Small tables with named rows and columns. After each table, cells are looked up by row and column.

Mozisik =
	Kezifug	Kud
Vilebag	24722	-61668
Ketagar	68813	-60173
Dul	25854	-63732
Velebo	-75865	47259
Lopiz	42334	30665
Gil	-47690	-68430
Simigir	28518	51318

Kezifug of Dul: 25854
Kud of Vilebag: -61668
Kud of Velebo: 47259
Kud of Lopiz: 30665
Kud of Simigir: 51318
Kezifug of Vilebag: 24722
Kud of Dul: -63732
Kud of Gil: -68430
Kezifug of Velebo: -75865
Kezifug of Lopiz: 42334
Kud of Ketagar: -60173
Kezifug of Gil: -47690
Kezifug of Ketagar: 68813
Kezifug of Simigir: 28518

Pafife =
fields: Vefom, Reli, Retol, Tura, Vis, Lili, Fazib, Sukide, Dobore, Mure
Nal: [-56.7, -32.7, -33.9, -60.9, -27.3, 27.3, -33.3, -24.6, -57.9, -89.7]
Relufet: [-41.0, -24.4, -31.3, -52.9, -31.5, 20.5, -33.3, -15.9, -21.1, -62.9]
Vemobed: [38.2, -62.0, 15.0, -21.7, -40.6, -26.5, -32.3, -41.5, -62.1, -83.8]
Fak: [2.2, -54.3, -37.8, -20.8, -43.4, 8.4, -37.8, -26.8, -61.3, 59.6]
Naz: [-25.3, -24.1, -33.1, -38.6, -40.2, -13.0, -31.2, -54.5, -29.1, 17.5]
Nep: [-49.2, -44.6, -69.6, -43.1, -16.2, 42.0, -33.8, -38.1, -34.4, 27.7]
Sare: [-4.3, -19.7, -57.9, -94.1, -38.0, -57.2, -34.0, -26.8, -34.5, -79.1]

Fazib of Vemobed is -32.3
Dobore of Fak is -61.3
Vefom of Nep is -49.2
Vefom of Fak is 2.2
Vis of Sare is -38.0
Tura of Relufet is -52.9
Vis of Fak is -43.4
Vis of Naz is -40.2
Sukide of Nep is -38.1
Dobore of Nal is -57.9
Dobore of Vemobed is -62.1

Ruv.csv
,Gim,Bapuzip,Kup,Gil,Gom,Melas,Rad,Pilab,Kopu
Feb,-6.22,1.77,3.21,1.05,-0.78,4.84,5.28,3.78,7.76
Kares,0.61,1.45,-2.64,-1.86,-2.14,4.40,5.16,2.76,3.41
Ravur,-4.82,-1.89,5.27,0.00,-2.73,4.11,-0.41,-0.03,9.87
Leg,-3.82,-1.61,4.50,1.46,7.69,1.12,2.18,1.04,-1.09
Vanuvo,7.37,4.88,5.86,0.67,0.97,6.41,6.95,3.09,4.58

Gil of Leg: 1.46
Rad of Ravur: -0.41
Kopu of Ravur: 9.87
Bapuzip of Kares: 1.45
Bapuzip of Ravur: -1.89
Kup of Kares: -2.64
Gom of Leg: 7.69
Gil of Ravur: 0.00

Bef:
cols = Nof, Nug
Siful: [110, 42]
Laba: [130, 152]
Golane: [150, 56]
Lozon: [127, 185]
Sek: [214, 117]
Nupi: [75, 155]
Pape: [130, 147]
Kogor: [70, 151]
Fel: [118, 175]
Pavoret: [139, 82]
Dibop: [153, 128]
Nez: [140, 103]

Dibop, Nug -> 128
Nez, Nug -> 103
Pavoret, Nof -> 139
Golane, Nof -> 150
Nez, Nof -> 140
Laba, Nug -> 152
Siful, Nug -> 42
Pape, Nof -> 130
Nupi, Nug -> 155
Siful, Nof -> 110
Pape, Nug -> 147
Nupi, Nof -> 75
Dibop, Nof -> 153
Lozon, Nug -> 185
Lozon, Nof -> 127
Sek, Nof -> 214
Sek, Nug -> 117
Fel, Nof -> 118

Table Laz
,Vobez,Misubuv,Zelifar
Sok,81.67,87.35,76.53
Lavul,73.09,24.55,75.08
Mana,81.33,80.29,78.69

Vobez of Lavul is 73.09
Misubuv of Sok is 87.35
Vobez of Sok is 81.67
Zelifar of Sok is 76.53
Misubuv of Lavul is 24.55
Vobez of Mana is 81.33
Zelifar of Lavul is 75.08
Misubuv of Mana is 80.29
Zelifar of Mana is 78.69
Which row has the largest Vobez? Sok

Zal
         Teb  Gon
Lanodeg  140  117
Defe     100  146
Dek        9  116
Zimepub   46  126
Vad      136  129
Sozu     142  128
Vem      116  125
Kububa    88   95
Perepu   220  168
Bovota   130  147
Gulizev  161   86
Bozusi   124   91
Zula     110  137
Feg      132  114

Teb of Gulizev is 161
Gon of Perepu is 168
Teb of Vad is 136
Teb of Dek is 9
Teb of Kububa is 88
Teb of Bozusi is 124
Gon of Feg is 114
Gon of Dek is 116
Gon of Gulizev is 86
Teb of Bovota is 130
Teb of Feg is 132
Gon of Zimepub is 126
Gon of Defe is 146
Teb of Defe is 100
Gon of Vem is 125

Gakipub
          Vegik    Pebi   Nenet     Mib    Potu
Tonira   -0.109  -0.439  -0.391  -0.346   0.300
Pofa     -0.325  -0.092  -0.288  -0.257  -0.165
Ledediz  -0.228  -0.317  -0.428  -0.348   0.295
Pez      -0.273  -0.380  -0.183  -0.078  -0.074
Lekubi   -0.383  -0.260  -0.260  -0.117  -0.002
Ronov    -0.342  -0.373  -0.469  -0.282   0.500
Rir      -0.342  -0.538  -0.314  -0.074   0.385
Dutorag  -0.374  -0.200  -0.318  -0.202   0.038
Bot      -0.230  -0.213  -0.369  -0.342   0.076
Monat    -0.352  -0.371  -0.465  -0.267   0.496
Kamib    -0.116  -0.541  -0.445  -0.344   0.519

Lekubi, Vegik -> -0.383
Pez, Pebi -> -0.380
Pofa, Potu -> -0.165
Pofa, Mib -> -0.257
Rir, Nenet -> -0.314
Tonira, Vegik -> -0.109
Ronov, Vegik -> -0.342
Lekubi, Nenet -> -0.260
Pez, Potu -> -0.074
Ledediz, Mib -> -0.348
Pofa, Nenet -> -0.288

